Here is a tiny trained network, its code and every weight. The questions are about switching its units off for an input and a class, where a switched-off unit gives its printed mean instead of its output.

import numpy as np


def w(rows, s, z=0):
    codes = np.array(rows[::2]) - 128.0
    scale = np.full(codes.shape[1], s)
    scale[-1] = z or s
    return codes * scale


def f(y):
    return np.maximum(y, 0)


def log_softmax(a):
    a = a - a.max(-1, keepdims=True)
    return a - np.log(np.exp(a).sum(-1, keepdims=True))


def net(x, mask):
    res = np.array(x, float).reshape(1, 3) / 4 @ E
    y = f(res @ A[0][:, :-1].T + A[0][:, -1])
    res = res + np.where(mask, y, B[0][:, -1]) @ B[0][:, :-1]
    return log_softmax(res[-1] @ U[:, :-1].T + U[:, -1])


A, B = {}, {}
E = w([
[104,163,135,177,120,213,133,54],'x0',
[103,131,106,95,223,146,8,118],'x1',
[106,64,101,103,68,137,93,107],'x2',
],0.019)
A[0] = w([
[149,131,143,94,211,140,2,96,135],'N1',
[120,154,204,126,76,217,201,55,186],'N2',
[132,88,101,100,218,122,55,180,119],'N3',
[150,114,187,26,111,35,108,234,254],'N4',
[61,147,179,213,119,214,122,44,134],'N5',
[43,155,97,109,225,234,75,74,102],'N6',
],0.0092,0.0088)
B[0] = w([
[113,213,124,95,79,84,103,105,235],'N1',
[150,116,163,158,161,174,111,126,200],'N2',
[89,146,107,98,196,100,132,71,215],'N3',
[119,138,109,177,96,107,249,137,251],'N4',
[207,104,172,73,143,158,67,119,197],'N5',
[153,167,94,103,126,109,97,161,223],'N6',
],0.018,0.023)
U = w([
[145,75,102,189,81,137,204,245,255],'0',
[169,42,178,149,186,209,112,82,145],'1',
[1,169,65,107,164,70,156,81,77],'2',
[185,169,98,33,139,129,68,144,12],'3',
],0.0099,0.0047)

Each question gives the input, the list of numbers given to net, and the class t.
The units are the neurons (one row each of A and B). Each row of codes is followed by its name. A weight is (code - 128) times the scale printed after its matrix; where a second scale follows, it is the last column's (A, B and U).
mask holds one flag per neuron, in row order. A switched-off neuron (its flag False) gives its mean, the last column of its row in B, instead of its output. The means were averaged over made-up inputs and are rounded, as every weight is.
A unit's drop is (log p(t) with every unit on - log p(t) with that unit switched off) / (log p(t) with every unit on - log p(t) with every unit switched off).
The circuit of an input: a set's keep is (log p(t) with only the set's units on - log p(t) with every unit switched off) / (log p(t) with every unit on - log p(t) with every unit switched off). Starting from all 6 units, units are removed one at a time, each time the one whose removal leaves the highest keep (on an exact tie, the one counted first), for as long as the keep stays at least 0.8.
units of the circuit, in order: the units of the circuit, biggest drop first
k most important neurons: the k neurons with the biggest drops, biggest first
drop when u is switched off: that unit's drop, to one decimal
input [0,-2,-7], class 0: units of the circuit, in order => (N1)
input [2,0,-4], class 1: 3 most important neurons => (N1; N4; N6)
input [-2,-1,-5], class 0: 2 most important neurons => (N3; N1)
input [8,-1,-5], class 1: 2 most important neurons => (N2; N1)
input [6,0,2], class 1: 2 most important neurons => (N1; N2)
input [7,0,6], class 1: 2 most important neurons => (N1; N2)
input [-8,0,-7], class 0: 2 most important neurons => (N4; N1)
input [6,1,6], class 3: 2 most important neurons => (N6; N4)
input [0,7,3], class 2: 2 most important neurons => (N3; N5)
input [1,-6,1], class 1: 2 most important neurons => (N4; N2)
input [6,1,-6], class 3: drop when N6 is switched off => 0.8
input [-2,5,6], class 2: drop when N3 is switched off => 0.0
input [0,8,5], class 2: drop when N5 is switched off => 1.5
input [1,2,-8], class 3: units of the circuit, in order => (N4)
input [0,-1,5], class 0: drop when N5 is switched off => 0.3
